Look-ups in named tables: a row name and a column name give one cell, copied from the table.

kibog:
|  | kem | popabud | sus | vof |
|---|---|---|---|---|
| sul | 215 | 153 | 168 | -54 |
| beso | 192 | 170 | 190 | -149 |
| feneg | -133 | 413 | 263 | -641 |
| nuvisu | -59 | 75 | 212 | 705 |
| pabolig | 168 | 317 | 110 | 247 |
| dif | 244 | 218 | 113 | -130 |
| voginib | 186 | -366 | 30 | 737 |
| femil | 25 | 350 | 144 | -309 |
| lonupi | 119 | -233 | 145 | -198 |
| zezasak | 189 | 57 | 70 | 149 |
| bef | 92 | -308 | 388 | 229 |
| val | 208 | -134 | 125 | -540 |
| fod | 206 | 102 | 114 | 18 |
| pidol | -13 | 543 | -34 | 417 |

nuvisu, vof: 705
feneg, sus: 263
nuvisu, kem: -59
pidol, kem: -13
bef, sus: 388
dif, sus: 113
beso, kem: 192
pabolig, sus: 110
bef, popabud: -308
voginib, sus: 30
voginib, kem: 186
pidol, sus: -34
Which row has the largest vof? voginib

Table giva
,nipodaf,sumisos,tiv
vesobav,28.832,29.431,42.329
lamo,42.245,50.123,35.766
mer,38.809,22.213,33.645
zolifo,36.880,71.585,43.801
zag,36.541,73.196,43.508
nus,14.669,57.394,56.902
digubak,45.002,77.443,38.967
rekimom,29.826,57.480,45.686
gozo,15.939,42.601,53.037
mig,47.368,58.112,32.891

nipodaf of rekimom: 29.826
nipodaf of digubak: 45.002
sumisos of gozo: 42.601
sumisos of zag: 73.196
nipodaf of zag: 36.541
nipodaf of lamo: 42.245
nipodaf of zolifo: 36.880
tiv of rekimom: 45.686
tiv of gozo: 53.037
tiv of digubak: 38.967
nipodaf of nus: 14.669
tiv of zolifo: 43.801
sumisos of vesobav: 29.431

kerek =
	liku	keguge	sagok	bikegum	bovep	vib	lavufu
bipe	759	723	566	129	645	438	663
lidasa	197	177	59	379	74	571	51
foni	482	539	703	190	704	378	512

What is the vib of bipe in kerek? 438
What is the keguge of foni in kerek? 539
What is the lavufu of bipe in kerek? 663
What is the bovep of bipe in kerek? 645
What is the sagok of bipe in kerek? 566
What is the lavufu of foni in kerek? 512
What is the bikegum of lidasa in kerek? 379
What is the liku of bipe in kerek? 759
What is the bikegum of foni in kerek? 190
What is the lavufu of lidasa in kerek? 51
What is the liku of lidasa in kerek? 197
What is the keguge of lidasa in kerek? 177
What is the bovep of foni in kerek? 704
Row with the largest bovep: foni

parov
cols = viz, mas, zotabus, pudepap, migegu, dodig, ditip
garos: [24.238, 40.200, 49.627, 30.305, -14.606, 45.237, 84.466]
vefi: [25.062, 9.696, 35.181, 17.632, 26.711, 28.995, 6.038]
pefi: [36.375, 18.734, -47.226, 29.945, 89.173, -30.359, -91.354]
kazas: [15.216, 41.307, 59.989, 33.615, -25.514, 66.552, 99.163]
fal: [15.397, 26.384, 38.713, 28.227, 23.795, 34.461, 53.364]
lut: [35.844, 31.062, 49.825, 16.704, 16.523, 54.371, 67.637]

pefi, ditip: -91.354
garos, pudepap: 30.305
kazas, zotabus: 59.989
kazas, ditip: 99.163
garos, viz: 24.238
vefi, viz: 25.062
vefi, dodig: 28.995
fal, pudepap: 28.227

noton =
	vivu	fadapu
pimenok	56499	19831
torub	80252	89899
maf	59433	56499
kul	42155	18678
vupazot	84655	72450
bav	83494	31299

What is the vivu of torub in noton?
80252
What is the vivu of maf in noton?
59433
What is the fadapu of vupazot in noton?
72450
What is the vivu of bav in noton?
83494
What is the fadapu of pimenok in noton?
19831
What is the fadapu of maf in noton?
56499
What is the fadapu of bav in noton?
31299
What is the vivu of kul in noton?
42155
What is the fadapu of kul in noton?
18678
What is the vivu of vupazot in noton?
84655

Table pebib
	gak	mur	bizu	mog	lup	duras	kuzu	sof	beli
banad	176	159	114	210	47	104	121	67	149
som	110	147	80	162	61	111	117	87	118
sosife	101	171	55	191	30	112	122	75	120

What is the bizu of sosife in pebib?
55
What is the duras of banad in pebib?
104
What is the bizu of som in pebib?
80
What is the sof of sosife in pebib?
75
What is the duras of sosife in pebib?
112
What is the beli of sosife in pebib?
120
What is the sof of banad in pebib?
67
What is the beli of som in pebib?
118
What is the mur of som in pebib?
147
What is the mog of banad in pebib?
210
What is the bizu of banad in pebib?
114
What is the mog of sosife in pebib?
191
What is the duras of som in pebib?
111
Row with the largest beli: banad

didale:
,taleni,zor,mil,tifego,kize,fim,zes
rulep,-14.6,-31.2,1.7,49.3,18.6,88.3,9.3
bunobuf,30.1,-7.0,-5.1,4.3,3.8,22.6,7.4
darof,9.0,38.9,14.8,11.9,18.5,7.8,34.8
reni,-19.9,17.7,40.2,30.0,35.5,-9.5,66.8
nif,49.8,28.1,6.9,-34.5,3.9,19.4,0.0
sav,58.8,34.1,-17.3,-13.6,-1.0,12.2,8.0
zamirum,-5.8,-0.4,16.2,10.8,-12.4,-20.5,-24.1
per,43.4,43.2,15.9,-17.7,59.8,-1.8,-3.7
sidig,-23.9,-14.2,30.1,15.8,-17.2,-13.9,-6.4
sor,-58.1,45.1,69.7,82.6,23.2,90.9,73.4

taleni of reni = -19.9
tifego of per = -17.7
mil of rulep = 1.7
tifego of sav = -13.6
zes of rulep = 9.3
mil of per = 15.9
tifego of sidig = 15.8
taleni of rulep = -14.6

